Below are the code and all the weights of a small trained network. Each question names an input and a target symbol and asks about switching units off, where a switched-off unit gives its printed mean instead of its output.

import numpy as np


def w(rows, s, z=0):
    codes = np.array(rows[::2]) - 128.0
    scale = np.full(codes.shape[1], s)
    scale[-1] = z or s
    return codes * scale


def f(y):
    return np.maximum(y, 0)


def softmax(a):
    e = np.exp(a - a.max(-1, keepdims=True))
    return e / e.sum(-1, keepdims=True)


def log_softmax(a):
    a = a - a.max(-1, keepdims=True)
    return a - np.log(np.exp(a).sum(-1, keepdims=True))


def net(x, mask):
    ids = ['Ψδζηλσ'.index(c) for c in x.split()]
    T = len(ids)
    res = E[ids] + P[:T]
    r = res
    for j in range(3):
        rows = slice(4 * j, 4 * j + 4)
        q, k, v = (r @ M[0][rows].T for M in (Q, K, V))
        z = softmax(np.where(np.tri(T) > 0, q @ k.T / 4**0.5, -1e9)) @ v
        o = O[0][rows]
        res = res + np.where(mask[j], z, o[:, -1]) @ o[:, :-1]
    y = f(res @ A[0][:, :-1].T + A[0][:, -1])
    res = res + np.where(mask[3:11], y, B[0][:, -1]) @ B[0][:, :-1]
    return log_softmax(res[-1] @ U[:, :-1].T + U[:, -1])


Q, K, V, O, A, B = {}, {}, {}, {}, {}, {}
E = w([
[224,197,164,134],'Ψ',
[145,168,246,32],'δ',
[204,183,129,251],'ζ',
[103,189,121,155],'η',
[160,201,142,179],'λ',
[154,77,161,164],'σ',
],0.02)
P = w([
[173,164,54,3],'0',
[167,151,122,23],'1',
[158,119,86,60],'2',
[119,104,96,88],'3',
[101,100,114,127],'4',
[74,102,126,166],'5',
[51,85,172,187],'6',
[42,109,191,210],'7',
[23,105,206,220],'8',
],0.0075)
Q[0] = w([
[68,56,57,152],'h0',
[141,103,157,114],'h0',
[181,101,68,186],'h0',
[139,106,64,107],'h0',
[28,121,160,112],'h1',
[20,117,73,121],'h1',
[202,184,45,158],'h1',
[153,98,88,100],'h1',
[179,121,53,56],'h2',
[139,111,71,114],'h2',
[181,249,155,143],'h2',
[138,72,193,67],'h2',
],0.011)
K[0] = w([
[195,161,135,99],'h0',
[194,142,164,183],'h0',
[131,105,93,119],'h0',
[194,164,127,82],'h0',
[148,142,196,60],'h1',
[161,57,139,75],'h1',
[113,171,26,139],'h1',
[54,3,163,169],'h1',
[163,118,78,124],'h2',
[203,167,142,112],'h2',
[18,121,90,103],'h2',
[99,83,155,143],'h2',
],0.013)
V[0] = w([
[135,61,91,116],'h0',
[67,127,93,54],'h0',
[150,129,107,177],'h0',
[132,74,168,113],'h0',
[155,113,149,129],'h1',
[185,190,116,156],'h1',
[152,205,158,159],'h1',
[107,160,125,103],'h1',
[3,156,110,74],'h2',
[136,122,122,85],'h2',
[155,122,106,85],'h2',
[144,118,139,90],'h2',
],0.015)
O[0] = w([
[168,78,125,116,34],'h0',
[77,96,113,120,64],'h0',
[231,190,115,113,125],'h0',
[160,47,207,186,105],'h0',
[179,97,102,142,160],'h1',
[104,104,183,168,209],'h1',
[113,100,131,86,254],'h1',
[138,109,144,87,172],'h1',
[2,100,66,115,146],'h2',
[39,196,149,221,167],'h2',
[154,177,165,115,151],'h2',
[117,122,190,194,185],'h2',
],0.0085,0.012)
A[0] = w([
[78,57,120,112,65],'n0',
[120,51,92,254,253],'n1',
[43,150,84,104,229],'n2',
[213,79,87,136,20],'n3',
[162,6,206,122,147],'n4',
[73,126,59,183,38],'n5',
[82,143,166,34,153],'n6',
[156,195,152,112,89],'n7',
],0.0082,0.005)
B[0] = w([
[131,175,121,102,144],'n0',
[168,165,101,6,178],'n1',
[119,11,144,119,202],'n2',
[73,184,113,112,137],'n3',
[108,114,146,91,187],'n4',
[159,148,78,163,142],'n5',
[159,131,34,211,246],'n6',
[143,140,109,139,200],'n7',
],0.012)
U = w([
[172,125,124,171,225],'Ψ',
[82,110,254,162,123],'δ',
[201,100,201,172,2],'ζ',
[163,82,58,87,141],'η',
[153,210,122,132,67],'λ',
[252,14,202,56,152],'σ',
],0.0071,0.006)

Each question gives the input, a string of symbols that net reads in full, and the target symbol t.
The units are the heads (4 rows each of Q, K, V and O) and the neurons (one row each of A and B). Each row of codes is followed by its name. A weight is (code - 128) times the scale printed after its matrix; where a second scale follows, it is the last column's (O, A, B and U).
mask holds one flag per unit, heads first, then neurons. A switched-off unit (its flag False) gives its mean, the last column of its rows in O or B, instead of its output. The means were averaged over made-up inputs and are rounded, as every weight is.
A unit's drop is (log p(t) with every unit on - log p(t) with that unit switched off) / (log p(t) with every unit on - log p(t) with every unit switched off).
The circuit of an input: a set's keep is (log p(t) with only the set's units on - log p(t) with every unit switched off) / (log p(t) with every unit on - log p(t) with every unit switched off). Starting from all 11 units, units are removed one at a time, each time the one whose removal leaves the highest keep (on an exact tie, the one counted first), for as long as the keep stays at least 0.8.
units of the circuit, in order: the units of the circuit, biggest drop first
heads that matter: for each layer, one digit per head in row order, 1 if its drop is at least 0.15 and else 0, layers parted by /
drop when u is switched off: that unit's drop, to one decimal
input Ψ η ζ, target η: heads that matter : 001
input η λ η η δ λ, target η: units of the circuit, in order : (h2)
input ζ δ Ψ δ δ δ ζ ζ ζ, target λ: units of the circuit, in order : (n1, n2)
input ζ λ λ σ ζ σ λ, target σ: units of the circuit, in order : (h2, n6)
input δ Ψ δ ζ λ δ δ σ ζ, target σ: units of the circuit, in order : (n1, h0)
input λ ζ δ δ δ Ψ, target δ: heads that matter : 010
input η Ψ Ψ, target η: units of the circuit, in order : (h2, h0)
input λ λ ζ λ σ, target σ: heads that matter : 001
input ζ λ ζ δ δ σ λ, target σ: units of the circuit, in order : (n1, h0, n6)
input η δ λ δ, target Ψ: heads that matter : 000
input λ σ λ ζ, target σ: units of the circuit, in order : (n6, h2)
input λ δ δ η δ ζ δ η, target η: units of the circuit, in order : (h2, n2, n1)
input σ Ψ δ δ ζ δ δ σ, target σ: units of the circuit, in order : (n1, n6)
input δ Ψ ζ, target λ: units of the circuit, in order : (n1, n2, h2)
input σ λ λ σ δ δ δ Ψ, target σ: heads that matter : 100
input Ψ δ ζ δ, target λ: heads that matter : 100
input δ δ δ λ, target δ: units of the circuit, in order : (n6, h0)
input δ δ λ, target δ: heads that matter : 000
input λ δ δ σ δ η δ Ψ η, target η: heads that matter : 001
input Ψ η Ψ Ψ, target η: drop when h2 is switched off : 1.2
input Ψ δ δ, target δ: drop when h2 is switched off : 0.3
input ζ ζ δ δ Ψ Ψ, target δ: drop when h1 is switched off : 0.4
